Below are the code and all the weights of a small trained network. Each question names an input and a class and asks about switching units off, where a switched-off unit gives its printed mean instead of its output.

import numpy as np


def w(rows, s, z=0):
    codes = np.array(rows[::2]) - 128.0
    scale = np.full(codes.shape[1], s)
    scale[-1] = z or s
    return codes * scale


def f(y):
    return np.maximum(y, 0)


def log_softmax(a):
    a = a - a.max(-1, keepdims=True)
    return a - np.log(np.exp(a).sum(-1, keepdims=True))


def net(x, mask):
    res = np.array(x, float).reshape(1, 4) / 4 @ E
    y = f(res @ A[0][:, :-1].T + A[0][:, -1])
    res = res + np.where(mask, y, B[0][:, -1]) @ B[0][:, :-1]
    return log_softmax(res[-1] @ U[:, :-1].T + U[:, -1])


A, B = {}, {}
E = w([
[115,116,132,128,129,132,139,93],'x0',
[45,101,180,169,173,145,146,171],'x1',
[89,48,5,174,98,194,124,124],'x2',
[92,146,162,133,19,98,162,141],'x3',
],0.013)
A[0] = w([
[83,161,145,136,85,136,127,141,156],'n0',
[147,113,160,97,135,152,128,139,155],'n1',
[131,100,130,108,196,141,118,118,177],'n2',
[111,125,51,121,111,193,129,153,110],'n3',
[81,94,173,116,152,152,147,163,80],'n4',
[105,92,39,210,113,119,134,151,104],'n5',
[114,130,149,166,48,104,127,160,175],'n6',
[213,161,86,91,78,113,118,74,48],'n7',
[109,122,157,110,1,124,144,144,163],'n8',
[171,159,228,119,156,118,128,114,97],'n9',
[75,137,153,177,184,138,135,178,23],'n10',
[172,140,86,147,235,135,120,121,141],'n11',
[152,118,98,91,238,140,126,129,184],'n12',
[207,143,80,102,97,140,129,93,2],'n13',
[157,160,182,145,149,120,146,144,80],'n14',
[132,126,149,82,148,79,142,130,129],'n15',
[171,122,94,112,121,83,162,136,26],'n16',
[111,164,143,104,73,129,126,134,124],'n17',
[51,142,158,207,187,119,135,157,19],'n18',
[70,104,154,127,124,126,116,150,114],'n19',
],0.014,0.0021)
B[0] = w([
[160,128,78,170,122,143,154,122,179],'n0',
[92,117,113,129,128,130,122,99,152],'n1',
[152,126,89,185,115,78,126,134,184],'n2',
[67,173,153,102,208,137,119,126,225],'n3',
[169,109,147,88,78,132,97,157,182],'n4',
[49,150,143,92,239,92,99,123,249],'n5',
[165,155,137,191,143,124,150,73,202],'n6',
[158,41,192,73,55,182,109,181,215],'n7',
[196,178,38,197,144,101,169,99,232],'n8',
[39,152,118,118,247,129,110,139,239],'n9',
[151,73,166,90,38,162,132,133,191],'n10',
[200,167,86,183,102,123,189,87,216],'n11',
[140,187,87,201,101,108,164,78,216],'n12',
[136,95,183,103,57,127,114,190,195],'n13',
[62,112,98,96,173,126,119,117,192],'n14',
[81,119,112,115,166,149,112,84,181],'n15',
[105,94,132,114,90,140,142,155,156],'n16',
[119,144,131,152,111,102,107,85,179],'n17',
[179,89,181,80,57,148,101,190,204],'n18',
[156,102,115,109,71,135,135,132,174],'n19',
],0.014,0.016)
U = w([
[244,215,110,254,104,79,237,31,254],'0',
[33,172,167,48,250,111,143,98,121],'1',
[206,94,205,44,23,146,158,169,109],'2',
],0.0083,0.00042)

Each question gives the input, the list of numbers given to net, and the class t.
The units are the neurons (one row each of A and B). Each row of codes is followed by its name. A weight is (code - 128) times the scale printed after its matrix; where a second scale follows, it is the last column's (A, B and U).
mask holds one flag per neuron, in row order. A switched-off neuron (its flag False) gives its mean, the last column of its row in B, instead of its output. The means were averaged over made-up inputs and are rounded, as every weight is.
A unit's drop is (log p(t) with every unit on - log p(t) with that unit switched off) / (log p(t) with every unit on - log p(t) with every unit switched off).
The circuit of an input: a set's keep is (log p(t) with only the set's units on - log p(t) with every unit switched off) / (log p(t) with every unit on - log p(t) with every unit switched off). Starting from the 12 units with the biggest drops (on a tie, the unit counted first), units are removed one at a time, each time the one whose removal leaves the highest keep (on an exact tie, the one counted first), for as long as the keep stays at least 0.8.
circuit, biggest first: the units of the circuit, biggest drop first
unit that matters most: the unit with the biggest drop
top k neurons: the k neurons with the biggest drops, biggest first
drop when u is switched off: that unit's drop, to one decimal
input [-8,4,-5,-7], class 0: unit that matters most => n11
input [-5,8,7,6], class 2: top 2 neurons => n18, n10
input [-7,-7,-6,-5], class 2: top 2 neurons => n7, n5
input [-6,8,-2,8], class 0: top 4 neurons => n8, n6, n7, n0
input [0,-7,-7,-5], class 1: top 3 neurons => n9, n18, n15
input [-6,6,2,-7], class 0: top 2 neurons => n12, n11
input [2,-5,5,-1], class 1: top 4 neurons => n5, n3, n18, n10
input [5,6,4,-5], class 2: top 2 neurons => n18, n8
input [2,-8,-7,4], class 2: top 3 neurons => n7, n5, n13
input [-1,5,-7,-7], class 0: top 3 neurons => n11, n12, n5
input [8,5,0,-6], class 0: top 2 neurons => n12, n11
input [-7,-4,4,-3], class 1: drop when n8 is switched off => 0.7
input [-4,-8,-8,-6], class 1: drop when n10 is switched off => 0.9
input [2,-5,-7,4], class 1: circuit, biggest first => n9
input [6,0,-2,-3], class 0: drop when n5 is switched off => 0.7
